Here is a tiny trained network, its code and every weight. The questions are about switching its units off for an input and a class, where a switched-off unit gives its printed mean instead of its output.

import numpy as np


def w(rows, s, z=0):
    codes = np.array(rows[::2]) - 128.0
    scale = np.full(codes.shape[1], s)
    scale[-1] = z or s
    return codes * scale


def f(y):
    return y / 2 * (1 + np.tanh(0.7978845608 * (y + 0.044715 * y**3)))


def log_softmax(a):
    a = a - a.max(-1, keepdims=True)
    return a - np.log(np.exp(a).sum(-1, keepdims=True))


def net(x, mask):
    res = np.array(x, float).reshape(1, 5) / 4 @ E
    y = f(res @ A[0][:, :-1].T + A[0][:, -1])
    res = res + np.where(mask, y, B[0][:, -1]) @ B[0][:, :-1]
    return log_softmax(res[-1] @ U[:, :-1].T + U[:, -1])


A, B = {}, {}
E = w([
[103,1,98,53,107,68,181],'x0',
[62,154,85,129,180,197,135],'x1',
[135,149,46,63,74,249,126],'x2',
[181,72,154,76,160,239,149],'x3',
[213,45,62,122,207,45,38],'x4',
],0.012)
A[0] = w([
[138,99,76,138,163,86,129,253],'N1',
[173,220,162,161,151,186,144,180],'N2',
[125,79,160,86,140,117,200,191],'N3',
[94,106,87,83,105,123,147,145],'N4',
[248,96,140,136,172,63,51,140],'N5',
[144,66,41,88,35,122,161,132],'N6',
[111,96,237,117,131,138,177,134],'N7',
[109,145,77,27,132,159,162,167],'N8',
[96,150,143,174,85,63,149,168],'N9',
],0.012,0.0051)
B[0] = w([
[188,192,74,101,151,142,156,201],'N1',
[82,81,184,172,158,141,46,212],'N2',
[139,98,143,79,138,104,155,192],'N3',
[126,152,89,79,123,110,178,175],'N4',
[249,153,121,142,81,22,55,250],'N5',
[125,87,70,91,95,133,141,216],'N6',
[129,72,220,145,164,114,197,176],'N7',
[115,94,86,131,121,182,130,204],'N8',
[92,153,105,156,89,58,134,193],'N9',
],0.013,0.02)
U = w([
[122,77,178,109,143,133,179,69],'0',
[207,110,114,140,104,91,81,154],'1',
[123,161,73,123,247,134,129,46],'2',
[34,160,137,204,67,106,132,104],'3',
[116,76,83,86,81,173,132,251],'4',
[105,90,156,153,168,191,48,33],'5',
],0.015,0.0019)

Each question gives the input, the list of numbers given to net, and the class t.
The units are the neurons (one row each of A and B). Each row of codes is followed by its name. A weight is (code - 128) times the scale printed after its matrix; where a second scale follows, it is the last column's (A, B and U).
mask holds one flag per neuron, in row order. A switched-off neuron (its flag False) gives its mean, the last column of its row in B, instead of its output. The means were averaged over made-up inputs and are rounded, as every weight is.
A unit's drop is (log p(t) with every unit on - log p(t) with that unit switched off) / (log p(t) with every unit on - log p(t) with every unit switched off).
The circuit of an input: a set's keep is (log p(t) with only the set's units on - log p(t) with every unit switched off) / (log p(t) with every unit on - log p(t) with every unit switched off). Starting from all 9 units, units are removed one at a time, each time the one whose removal leaves the highest keep (on an exact tie, the one counted first), for as long as the keep stays at least 0.8.
units of the circuit, in order: the units of the circuit, biggest drop first
unit that matters most: the unit with the biggest drop
top k neurons: the k neurons with the biggest drops, biggest first
drop of u: that unit's drop, to one decimal
input [4,8,1,7,-6], class 0: top 2 neurons -> [N7 N3]
input [4,2,-1,8,-6], class 0: unit that matters most -> N7
input [-2,3,5,1,2], class 5: units of the circuit, in order -> [N5 N6 N1]
input [5,7,4,-5,7], class 4: units of the circuit, in order -> [N6 N8]
input [7,-7,1,-6,-3], class 4: top 2 neurons -> [N5 N6]
input [-1,-7,0,2,-2], class 0: units of the circuit, in order -> [N5 N7]
input [8,4,-3,3,-1], class 0: top 2 neurons -> [N7 N3]
input [2,-8,7,-8,-3], class 4: top 3 neurons -> [N6 N5 N2]
input [-7,8,6,-7,7], class 2: top 2 neurons -> [N5 N1]
input [5,-5,-3,-4,-8], class 3: top 2 neurons -> [N9 N1]
input [-5,4,4,1,2], class 5: drop of N4 -> 0.0
input [-3,7,-1,0,4], class 2: drop of N6 -> 0.1
input [7,1,-1,-6,-2], class 4: drop of N5 -> 0.7
input [-4,3,-1,3,-8], class 5: units of the circuit, in order -> [N2]
